Below is a small trained network, with its code and all its weights. Each question gives an input and a class and asks what happens when units are switched off, that is, made to give their printed mean instead of their output.

import numpy as np


def w(rows, s, z=0):
    codes = np.array(rows[::2]) - 128.0
    scale = np.full(codes.shape[1], s)
    scale[-1] = z or s
    return codes * scale


def f(y):
    return np.maximum(y, 0)


def log_softmax(a):
    a = a - a.max(-1, keepdims=True)
    return a - np.log(np.exp(a).sum(-1, keepdims=True))


def net(x, mask):
    res = np.array(x, float).reshape(1, 5) / 4 @ E
    y = f(res @ A[0][:, :-1].T + A[0][:, -1])
    res = res + np.where(mask, y, B[0][:, -1]) @ B[0][:, :-1]
    return log_softmax(res[-1] @ U[:, :-1].T + U[:, -1])


A, B = {}, {}
E = w([
[129,131,132,126,130,123,130],'x0',
[129,129,130,127,126,126,130],'x1',
[130,128,128,127,126,125,129],'x2',
[112,250,78,180,117,69,2],'x3',
[132,97,207,255,49,103,171],'x4',
],0.0079)
A[0] = w([
[114,123,115,133,139,129,138,131],'neuron 1',
[130,182,87,82,164,108,62,168],'neuron 2',
[120,76,201,239,113,131,208,119],'neuron 3',
[131,69,144,91,130,152,182,254],'neuron 4',
[133,165,155,250,100,87,90,81],'neuron 5',
[143,97,101,28,151,144,163,200],'neuron 6',
],0.021,0.0059)
B[0] = w([
[113,122,132,116,111,142,136,133],'neuron 1',
[146,172,65,62,93,174,6,235],'neuron 2',
[220,132,240,150,22,105,65,253],'neuron 3',
[128,95,225,120,219,246,142,230],'neuron 4',
[91,100,82,171,137,8,235,209],'neuron 5',
[52,107,103,154,220,169,226,222],'neuron 6',
],0.02)
U = w([
[75,96,133,114,253,193,178,167],'0',
[214,93,223,171,111,138,109,71],'1',
[130,191,54,77,116,104,39,239],'2',
[123,124,88,194,106,3,218,6],'3',
],0.0062,0.0021)

Each question gives the input, the list of numbers given to net, and the class t.
The units are the neurons (one row each of A and B). Each row of codes is followed by its name. A weight is (code - 128) times the scale printed after its matrix; where a second scale follows, it is the last column's (A, B and U).
mask holds one flag per neuron, in row order. A switched-off neuron (its flag False) gives its mean, the last column of its row in B, instead of its output. The means were averaged over made-up inputs and are rounded, as every weight is.
A unit's drop is (log p(t) with every unit on - log p(t) with that unit switched off) / (log p(t) with every unit on - log p(t) with every unit switched off).
top k neurons: the k neurons with the biggest drops, biggest first
drop when u is switched off: that unit's drop, to one decimal
input [-5,-4,7,8,3], class 3: top neuron	[neuron 5]
input [-7,-4,-1,2,-7], class 2: top 2 neurons	[neuron 2; neuron 4]
input [5,7,4,1,4], class 3: top 3 neurons	[neuron 5; neuron 4; neuron 2]
input [-8,1,-8,-1,0], class 0: top 2 neurons	[neuron 3; neuron 2]
input [8,-6,1,5,0], class 2: top 2 neurons	[neuron 2; neuron 6]
input [-5,-6,-1,-8,0], class 0: top 2 neurons	[neuron 6; neuron 4]
input [-2,6,0,0,-5], class 0: top 2 neurons	[neuron 6; neuron 3]
input [6,1,-6,3,0], class 2: drop when neuron 4 is switched off	0.3
input [-3,5,-6,-3,0], class 0: drop when neuron 3 is switched off	0.4
input [-3,-5,2,8,1], class 3: drop when neuron 5 is switched off	2.4
